Below is a small trained network, with its code and all its weights. Each question gives an input and a class and asks what happens when units are switched off, that is, made to give their printed mean instead of their output.

import numpy as np


def w(rows, s, z=0):
    codes = np.array(rows[::2]) - 128.0
    scale = np.full(codes.shape[1], s)
    scale[-1] = z or s
    return codes * scale


def f(y):
    return y / 2 * (1 + np.tanh(0.7978845608 * (y + 0.044715 * y**3)))


def log_softmax(a):
    a = a - a.max(-1, keepdims=True)
    return a - np.log(np.exp(a).sum(-1, keepdims=True))


def net(x, mask):
    res = np.array(x, float).reshape(1, 3) / 4 @ E
    y = f(res @ A[0][:, :-1].T + A[0][:, -1])
    res = res + np.where(mask, y, B[0][:, -1]) @ B[0][:, :-1]
    return log_softmax(res[-1] @ U[:, :-1].T + U[:, -1])


A, B = {}, {}
E = w([
[121,76,249],'x0',
[2,145,133],'x1',
[49,7,111],'x2',
],0.013)
A[0] = w([
[186,99,228,222],'neuron 1',
[112,208,129,82],'neuron 2',
[69,49,77,151],'neuron 3',
[132,157,121,109],'neuron 4',
[114,138,134,124],'neuron 5',
[131,172,103,167],'neuron 6',
[88,218,106,68],'neuron 7',
[83,90,182,182],'neuron 8',
[212,141,94,245],'neuron 9',
[250,145,94,125],'neuron 10',
[151,159,154,54],'neuron 11',
[110,188,184,146],'neuron 12',
[124,159,53,190],'neuron 13',
[138,140,44,223],'neuron 14',
[164,150,123,157],'neuron 15',
[53,94,109,186],'neuron 16',
[74,87,233,250],'neuron 17',
[225,110,82,38],'neuron 18',
[124,170,31,253],'neuron 19',
[74,169,136,148],'neuron 20',
[178,137,171,109],'neuron 21',
],0.016,0.0046)
B[0] = w([
[146,31,200,222],'neuron 1',
[116,138,60,170],'neuron 2',
[131,64,85,223],'neuron 3',
[150,169,89,144],'neuron 4',
[119,154,138,132],'neuron 5',
[145,183,109,169],'neuron 6',
[70,197,74,178],'neuron 7',
[2,90,193,193],'neuron 8',
[219,158,149,230],'neuron 9',
[162,139,179,250],'neuron 10',
[148,103,106,156],'neuron 11',
[113,79,101,174],'neuron 12',
[161,167,68,199],'neuron 13',
[193,172,71,205],'neuron 14',
[160,120,141,173],'neuron 15',
[100,85,127,211],'neuron 16',
[84,102,197,231],'neuron 17',
[204,168,198,205],'neuron 18',
[147,174,71,228],'neuron 19',
[82,181,119,168],'neuron 20',
[164,87,134,179],'neuron 21',
],0.012,0.019)
U = w([
[95,199,52,192],'0',
[140,120,114,2],'1',
[181,75,8,116],'2',
[19,75,183,145],'3',
[207,71,170,205],'4',
[185,214,145,115],'5',
],0.014,0.0057)

Each question gives the input, the list of numbers given to net, and the class t.
The units are the neurons (one row each of A and B). Each row of codes is followed by its name. A weight is (code - 128) times the scale printed after its matrix; where a second scale follows, it is the last column's (A, B and U).
mask holds one flag per neuron, in row order. A switched-off neuron (its flag False) gives its mean, the last column of its row in B, instead of its output. The means were averaged over made-up inputs and are rounded, as every weight is.
A unit's drop is (log p(t) with every unit on - log p(t) with that unit switched off) / (log p(t) with every unit on - log p(t) with every unit switched off).
The circuit of an input: a set's keep is (log p(t) with only the set's units on - log p(t) with every unit switched off) / (log p(t) with every unit on - log p(t) with every unit switched off). Starting from the 12 units with the biggest drops (on a tie, the unit counted first), units are removed one at a time, each time the one whose removal leaves the highest keep (on an exact tie, the one counted first), for as long as the keep stays at least 0.8.
circuit, biggest first: the units of the circuit, biggest drop first
unit that matters most: the unit with the biggest drop
k most important neurons: the k neurons with the biggest drops, biggest first
drop of u: that unit's drop, to one decimal
input [-6,0,0], class 0: unit that matters most : neuron 1
input [2,0,-8], class 4: 2 most important neurons : [neuron 1; neuron 12]
input [2,2,-7], class 0: circuit, biggest first : [neuron 18; neuron 2]
input [-3,-7,5], class 5: circuit, biggest first : [neuron 1; neuron 18]
input [0,3,-1], class 0: 3 most important neurons : [neuron 1; neuron 8; neuron 17]
input [1,3,-3], class 0: 2 most important neurons : [neuron 1; neuron 8]
input [-3,0,0], class 0: 2 most important neurons : [neuron 1; neuron 18]
input [-1,3,1], class 3: drop of neuron 9 : 0.3
input [2,2,-6], class 0: drop of neuron 3 : 0.3
input [8,-3,7], class 3: drop of neuron 7 : 0.0
